Below is a small trained network, with its code and all its weights. Each question gives an input and a target symbol and asks what happens when units are switched off, that is, made to give their printed mean instead of their output.

import numpy as np


def w(rows, s, z=0):
    codes = np.array(rows[::2]) - 128.0
    scale = np.full(codes.shape[1], s)
    scale[-1] = z or s
    return codes * scale


def f(y):
    return np.maximum(y, 0)


def softmax(a):
    e = np.exp(a - a.max(-1, keepdims=True))
    return e / e.sum(-1, keepdims=True)


def log_softmax(a):
    a = a - a.max(-1, keepdims=True)
    return a - np.log(np.exp(a).sum(-1, keepdims=True))


def net(x, mask):
    ids = ['ΘΛΞΣΦΨγη'.index(c) for c in x.split()]
    T = len(ids)
    res = E[ids] + P[:T]
    q, k, v = (res @ M[0].T for M in (Q, K, V))
    z = softmax(np.where(np.tri(T) > 0, q @ k.T / 3**0.5, -1e9)) @ v
    res = res + np.where(mask[0], z, O[0][:, -1]) @ O[0][:, :-1]
    y = f(res @ A[0][:, :-1].T + A[0][:, -1])
    res = res + np.where(mask[1:9], y, B[0][:, -1]) @ B[0][:, :-1]
    return log_softmax(res[-1] @ U[:, :-1].T + U[:, -1])


Q, K, V, O, A, B = {}, {}, {}, {}, {}, {}
E = w([
[79,145,46,127,125,86,29,222],'Θ',
[103,135,131,83,81,190,204,139],'Λ',
[182,191,138,193,139,177,150,66],'Ξ',
[171,111,77,162,145,77,66,42],'Σ',
[114,52,74,109,94,108,133,139],'Φ',
[178,62,108,105,106,123,229,46],'Ψ',
[101,140,146,173,98,206,115,199],'γ',
[151,139,127,244,160,137,38,127],'η',
],0.011)
P = w([
[78,129,176,104,244,108,141,140],'0',
[53,137,184,177,157,99,134,118],'1',
[131,123,78,113,157,185,127,139],'2',
[92,148,146,201,97,80,131,126],'3',
[163,125,41,109,100,218,96,132],'4',
[113,161,139,197,32,76,107,128],'5',
[151,109,82,99,148,188,147,121],'6',
],0.011)
Q[0] = w([
[79,128,199,191,118,4,164,77],'head 1',
[35,136,220,158,43,69,185,147],'head 1',
[55,137,175,152,127,75,71,128],'head 1',
],0.011)
K[0] = w([
[170,161,84,154,5,108,125,99],'head 1',
[160,125,87,147,42,167,126,136],'head 1',
[125,147,115,131,73,126,82,133],'head 1',
],0.017)
V[0] = w([
[39,47,64,74,36,82,171,231],'head 1',
[99,56,21,171,185,31,2,157],'head 1',
[109,222,136,219,126,191,101,249],'head 1',
],0.0091)
O[0] = w([
[54,80,55,91,250,80,113,126,120],'head 1',
[96,65,184,2,103,100,83,53,146],'head 1',
[254,127,172,109,225,209,58,135,252],'head 1',
],0.011,0.0023)
A[0] = w([
[120,108,192,129,73,2,102,104,124],'neuron 1',
[190,152,172,186,97,110,152,158,1],'neuron 2',
[60,186,128,195,55,51,177,87,32],'neuron 3',
[173,105,199,42,73,121,47,102,45],'neuron 4',
[177,98,117,186,194,161,138,116,134],'neuron 5',
[28,139,70,91,139,53,155,113,94],'neuron 6',
[139,170,112,171,54,200,161,189,118],'neuron 7',
[38,172,204,148,175,153,143,178,93],'neuron 8',
],0.008,0.0055)
B[0] = w([
[100,204,57,84,57,214,127,178,192],'neuron 1',
[105,129,68,55,132,58,105,52,165],'neuron 2',
[201,18,132,32,134,81,69,255,191],'neuron 3',
[78,166,166,202,197,83,226,192,242],'neuron 4',
[81,137,84,44,53,148,163,183,216],'neuron 5',
[187,90,175,240,121,162,105,62,227],'neuron 6',
[146,138,136,121,180,29,107,77,247],'neuron 7',
[195,94,16,122,74,151,113,82,163],'neuron 8',
],0.0072,0.011)
U = w([
[73,88,112,27,222,59,103,93,65],'Θ',
[76,157,3,179,185,99,173,124,188],'Λ',
[157,161,106,60,133,57,75,34,80],'Ξ',
[43,146,113,40,63,107,98,125,111],'Σ',
[69,58,118,154,110,173,65,6,251],'Φ',
[161,45,115,113,122,50,91,145,9],'Ψ',
[184,94,102,43,153,214,45,116,148],'γ',
[132,128,197,211,142,123,145,106,111],'η',
],0.0041,0.003)

Each question gives the input, a string of symbols that net reads in full, and the target symbol t.
The units are the heads (3 rows each of Q, K, V and O) and the neurons (one row each of A and B). Each row of codes is followed by its name. A weight is (code - 128) times the scale printed after its matrix; where a second scale follows, it is the last column's (O, A, B and U).
mask holds one flag per unit, heads first, then neurons. A switched-off unit (its flag False) gives its mean, the last column of its rows in O or B, instead of its output. The means were averaged over made-up inputs and are rounded, as every weight is.
A unit's drop is (log p(t) with every unit on - log p(t) with that unit switched off) / (log p(t) with every unit on - log p(t) with every unit switched off).
The circuit of an input: a set's keep is (log p(t) with only the set's units on - log p(t) with every unit switched off) / (log p(t) with every unit on - log p(t) with every unit switched off). Starting from all 9 units, units are removed one at a time, each time the one whose removal leaves the highest keep (on an exact tie, the one counted first), for as long as the keep stays at least 0.8.
circuit, biggest first: the units of the circuit, biggest drop first
most important unit: the unit with the biggest drop
k most important neurons: the k neurons with the biggest drops, biggest first
drop when u is switched off: that unit's drop, to one decimal
input η η Λ η Λ, target η: circuit, biggest first -> (head 1; neuron 4)
input γ η Θ, target γ: 2 most important neurons -> (neuron 4; neuron 7)
input Φ Φ Λ Ψ Ψ Λ, target Ψ: circuit, biggest first -> (neuron 3; head 1; neuron 4; neuron 1)
input Ξ Ψ η γ Θ γ Θ, target Ξ: 3 most important neurons -> (neuron 7; neuron 2; neuron 4)
input Θ γ Φ η Σ, target Θ: 2 most important neurons -> (neuron 4; neuron 6)
input Ψ η Φ Λ Σ, target Ψ: circuit, biggest first -> (head 1; neuron 3)
input Θ η γ Λ γ, target Θ: circuit, biggest first -> (head 1; neuron 4)
input Ξ η Φ Φ Ψ, target Ξ: circuit, biggest first -> (head 1; neuron 7; neuron 2)
input Λ η Θ, target Λ: most important unit -> head 1
input Φ Ψ γ η Φ, target Φ: circuit, biggest first -> (head 1; neuron 6; neuron 3)
input Σ Θ Φ Λ Ξ Λ γ, target Σ: 2 most important neurons -> (neuron 1; neuron 6)
input Φ Σ Λ, target Φ: circuit, biggest first -> (head 1; neuron 6; neuron 4)
input Σ Λ γ Λ Θ, target Σ: drop when neuron 6 is switched off -> 0.0
input η Σ Θ γ, target γ: drop when neuron 7 is switched off -> 0.1
input γ Θ η, target γ: circuit, biggest first -> (head 1)
input Θ Ψ Θ, target Θ: drop when head 1 is switched off -> 1.1
